Below is a small trained network, with its code and all its weights. Each question gives an input and a class and asks what happens when units are switched off, that is, made to give their printed mean instead of their output.

import numpy as np


def w(rows, s, z=0):
    codes = np.array(rows[::2]) - 128.0
    scale = np.full(codes.shape[1], s)
    scale[-1] = z or s
    return codes * scale


def norm(h):
    return h / np.sqrt((h * h).mean(-1, keepdims=True) + 1e-5)


def f(y):
    return np.maximum(y, 0)


def log_softmax(a):
    a = a - a.max(-1, keepdims=True)
    return a - np.log(np.exp(a).sum(-1, keepdims=True))


def net(x, mask):
    res = np.array(x, float).reshape(1, 8) / 4 @ E
    u = 0
    for l in range(3):
        y = f(norm(res) @ A[l][:, :-1].T + A[l][:, -1])
        res = res + np.where(mask[u : u + 9], y, B[l][:, -1]) @ B[l][:, :-1]
        u += 9
    return log_softmax(norm(res)[-1] @ U[:, :-1].T + U[:, -1])


A, B = {}, {}
E = w([
[118,122,135,136,129,121,126],'x0',
[128,123,135,138,126,125,129],'x1',
[167,176,59,154,71,22,48],'x2',
[131,129,127,127,128,131,131],'x3',
[132,131,124,124,128,131,129],'x4',
[104,121,129,130,132,116,124],'x5',
[47,160,98,174,28,219,95],'x6',
[155,2,62,143,154,177,75],'x7',
],0.007)
A[0] = w([
[170,55,27,155,127,108,43,85],'0.n0',
[143,165,84,199,116,86,99,2],'0.n1',
[184,107,133,113,209,34,136,81],'0.n2',
[181,175,85,195,136,11,69,7],'0.n3',
[151,141,27,182,70,56,90,20],'0.n4',
[65,128,97,152,74,220,48,123],'0.n5',
[123,253,131,99,48,22,169,19],'0.n6',
[201,150,120,121,201,34,76,106],'0.n7',
[84,202,71,176,4,162,36,68],'0.n8',
],0.0071,0.0039)
B[0] = w([
[142,189,189,187,230,167,14,211],'0.n0',
[131,130,179,59,120,139,137,159],'0.n1',
[168,104,30,179,109,84,225,212],'0.n2',
[82,135,186,2,47,202,112,210],'0.n3',
[77,136,216,18,90,196,115,201],'0.n4',
[183,113,93,142,187,48,202,229],'0.n5',
[156,167,155,209,227,158,53,234],'0.n6',
[104,65,94,161,48,80,208,222],'0.n7',
[157,65,80,117,105,26,239,255],'0.n8',
],0.0072,0.007)
A[1] = w([
[122,190,159,144,222,109,87,155],'1.n0',
[105,136,153,175,151,103,102,55],'1.n1',
[138,104,120,167,242,170,1,77],'1.n2',
[159,62,108,184,72,153,122,20],'1.n3',
[118,160,197,129,141,160,92,24],'1.n4',
[70,151,70,180,33,146,151,2],'1.n5',
[153,106,154,70,134,154,144,119],'1.n6',
[145,116,66,168,102,98,156,41],'1.n7',
[73,124,40,189,35,162,125,32],'1.n8',
],0.0076,0.002)
B[1] = w([
[178,124,83,220,140,190,61,220],'1.n0',
[159,146,139,155,96,131,81,157],'1.n1',
[165,255,88,245,190,125,43,222],'1.n2',
[92,138,118,185,124,83,154,188],'1.n3',
[192,95,31,188,171,105,170,173],'1.n4',
[191,116,47,156,146,87,135,166],'1.n5',
[37,82,98,166,149,134,97,189],'1.n6',
[92,139,97,87,117,172,205,252],'1.n7',
[204,102,110,96,59,27,175,159],'1.n8',
],0.0056,0.0035)
A[2] = w([
[124,93,133,122,145,179,147,12],'2.n0',
[167,249,153,242,178,157,97,30],'2.n1',
[114,189,151,39,58,101,7,112],'2.n2',
[119,210,219,118,134,117,119,73],'2.n3',
[91,229,232,164,137,95,148,4],'2.n4',
[113,74,124,138,194,170,182,67],'2.n5',
[200,85,112,126,177,82,127,76],'2.n6',
[135,221,201,185,201,109,120,54],'2.n7',
[58,103,194,85,201,254,163,16],'2.n8',
],0.0068,0.0022)
B[2] = w([
[136,170,132,112,108,94,113,148],'2.n0',
[89,80,94,195,208,184,34,253],'2.n1',
[103,147,240,84,122,254,88,193],'2.n2',
[151,86,143,165,190,138,96,168],'2.n3',
[138,88,64,154,197,171,102,187],'2.n4',
[116,194,140,59,38,142,96,209],'2.n5',
[16,178,112,143,80,130,156,205],'2.n6',
[85,72,93,172,161,140,86,214],'2.n7',
[191,200,200,80,17,73,15,184],'2.n8',
],0.0065,0.005)
U = w([
[122,79,64,133,109,68,249,254],'0',
[114,135,108,225,209,158,65,116],'1',
[121,141,206,30,61,143,78,21],'2',
],0.013,0.0016)

Each question gives the input, the list of numbers given to net, and the class t.
The units are the neurons (one row each of A and B). Each row of codes is followed by its name. A weight is (code - 128) times the scale printed after its matrix; where a second scale follows, it is the last column's (A, B and U).
mask holds one flag per neuron, layer by layer. A switched-off neuron (its flag False) gives its mean, the last column of its row in B, instead of its output. The means were averaged over made-up inputs and are rounded, as every weight is.
A unit's drop is (log p(t) with every unit on - log p(t) with that unit switched off) / (log p(t) with every unit on - log p(t) with every unit switched off).
The circuit of an input: a set's keep is (log p(t) with only the set's units on - log p(t) with every unit switched off) / (log p(t) with every unit on - log p(t) with every unit switched off). Starting from the 12 units with the biggest drops (on a tie, the unit counted first), units are removed one at a time, each time the one whose removal leaves the highest keep (on an exact tie, the one counted first), for as long as the keep stays at least 0.8.
units of the circuit, in order: the units of the circuit, biggest drop first
most important unit: the unit with the biggest drop
k most important neurons: the k neurons with the biggest drops, biggest first
k most important neurons of layer l: the k neurons of layer l with the biggest drops, biggest first
drop of u: that unit's drop, to one decimal
input [-2,-5,-8,-5,2,7,-4,6], class 2: most important unit => 0.n6
input [-2,7,-4,-7,1,-7,7,7], class 0: units of the circuit, in order => (0.n6; 1.n8)
input [8,-5,-2,4,3,8,2,-2], class 0: 4 most important neurons of layer 0 => (0.n0; 0.n6; 0.n4; 0.n3)
input [-1,-5,8,-6,-1,6,6,-2], class 2: 2 most important neurons of layer 0 => (0.n4; 0.n2)
input [1,3,7,-3,-2,2,-4,-6], class 2: 3 most important neurons => (0.n3; 0.n0; 0.n7)
input [-2,3,-8,8,-5,5,3,3], class 2: 2 most important neurons => (0.n6; 0.n0)
input [0,0,-8,-7,-1,3,4,-6], class 2: 3 most important neurons => (0.n6; 0.n0; 2.n8)
input [7,-7,-4,4,-6,2,8,-8], class 0: units of the circuit, in order => (0.n0; 0.n8)
input [4,-3,-6,-6,-1,8,0,2], class 2: 2 most important neurons => (0.n6; 0.n0)
input [-1,-2,0,-6,6,-1,-5,-6], class 1: 2 most important neurons of layer 0 => (0.n6; 0.n8)
input [-8,7,7,-8,-2,5,7,0], class 0: 2 most important neurons of layer 0 => (0.n8; 0.n5)
input [3,3,2,-4,4,-2,-4,3], class 0: 2 most important neurons => (0.n7; 0.n2)
input [-7,6,-8,4,-3,6,6,-4], class 2: 2 most important neurons => (2.n8; 0.n6)
input [-4,-7,-6,-7,8,-8,5,-8], class 1: most important neuron => (0.n3)
input [0,-3,-4,1,0,-8,6,-5], class 0: drop of 0.n0 => 1.7
input [-1,8,-5,5,0,7,-1,0], class 2: 2 most important neurons of layer 0 => (0.n6; 0.n0)
input [-1,6,7,1,-2,0,-5,0], class 2: drop of 0.n3 => 1.3
